[ 16  70  -6 -37  12  26  25  28   8   9 -22  -8  27  34 -12 -23  15  16
  56  21 -49  16  17   3  -4  -5  37  16  30 -24 -30  29 -10 -15 -41 -18
   8 -21   5 -16  14  40] | H, fz
[ -5  68  38 -39  -2  -7  47  18 -32 -16 -38 -25  38  20  23  -6  23  29
  42  17 -54  -3  10  41 -11 -12  61   2  24 -31 -22  22  -5  19 -31   5
  13 -23 -21  12  50  29] | W, fz
[  5 106   8 -35  -1  41  14  23 -30   3 -24  14  21  35 -15 -14  11 -25
  83  38 -19  11   5   6   7   2  34  27  18 -32 -49  40   1  -7 -46 -12
  -7   9 -32  -7  29  34] | H, Tp
[ -3  58 -14   7  -4  26  14  -8 -24 -40 -21   6   8  13  40  -3  -2  -7
  34   7 -25   0   6  19 -15  -6  26  14 -45 -21 -37  36 -15   8 -37   7
   5 -16 -24  15  20  32] | W, Tp
[-33  77  14 -11   7  17  28  16  -9  -5 -35 -28  17  22  10 -32  -9  64
  63  -8 -35 -10   6  17   8   6  71  29  20 -11 -70   5   6   7 -46  11
 -16  -5  -6   5  -9  24] | H, Tp
[-15 100  10 -14  10  27  21  47  -7  -1 -33  23  22  43  59 -12   7 -16
  72  40 -58   7  76 -23  -5   9  63  21  27 -37 -45  33  -1  -1 -65  -5
  13  54  14 -32  -1  33] | H, Tp
[  0   5  14 -12  17  33  27  41  37 -16 -26  -3  30  40   2  -7  15  38
   3   8 -31  -6   1 -14 -22  -5 -37  22   4 -14  13  11  -7   3 -33   2
   4  -9   2 -13 -13  21] | H, Tp
[  2  38  10 -17   5  19  23  -9 -27  -2 -24  12  29  37   9  -6   9  -4
  39  -2 -32  -2   3  25   0 -13  10  34 -18 -17 -31  33   0  26 -32   3
  34  -1 -37   4  47  27] | W, fz
[  1  42   1 -67  26  49  16  20   6   0  -4   9  24  39  10  13   8 -18
  15  34 -14  17 -60  -8 -11   9   5  21 -13 -31   9  14  14  10 -27  -4
  42   1   4  90   0  26] | H, Tp
[ -6  54 -12 -49 -11  31  14  41 -27  17   9  -6  40  33  19 -14  -1 -33
  40  36 -15  15  12  23   1  11  -6  -5 -16 -23  19  47 -49  -8 -33   1
  27  -5 -14  -8  38  49] | H, fz
[  1  51   4 -42  11  22   5  18  -8   4 -16  -1  27  26  10 -14  21 -18
  59  33 -28   5 -12   4 -12 -21  14   8  14 -20   2  33   5 -11 -43  -2
   8   4  -5 -12  20   4] | H, fz
[  8  52  10 -14  13  27  10  36  -6 -32 -13   4  18  16   5 -27  23  -2
  65  13 -26  13  13  -1  -2 -22  -1  21  14   0 -13   8  15 -19 -46   3
  38  -5 -21  -5   7  27] | H, fz
[ -1  71  -8 -20 -12   0   9  16 -10  -5 -26  13  12  16  11 -27  10 -59
  97  15 -54  13  14  27   1  -6  42  12   1 -23 -31  27   5  -3 -39 -10
  15 -10 -19  -6  40  39] | H, Tp
[ 20  23   1 -17   3  30  10  16   9  -3 -24  13  27  31  15   4   6 -35
   9  38 -24  22   6  -2 -12   1   5  26  10 -46 -10  25   5  -4 -50   2
   6 -15  -5  -9  24  30] | H, fz
[ -6  49  -3 -33  14  20  15  34   2   3 -16  -7  24  31  -7  -1   6 -44
  41  20 -35   4  -9  -1   1  -4  10  14  -6 -20 -10  13  -5  13 -45 -13
  -1 -13   2  32   3  20] | H, Tp
[  7  25   6 -24   1  31  22  17  -6  28 -14   3  17  36  -7 -11  18 -17
  46  30 -17  16   4 -11   4  -4  20   6 -12   5 -44  17  -8 -13 -54  -8
  10 -12 -10  -3  12  10] | H, fz
[ 11  47  -9 -17  20  13  14   3 -35 -19 -26   9  20  -1  11  -2  -8  35
  -7   7 -29   9  14  40   3  -8  19  27 -11 -39   6  28  -7  26 -30   8
  23 -18 -30  17  17  32] | W, fz
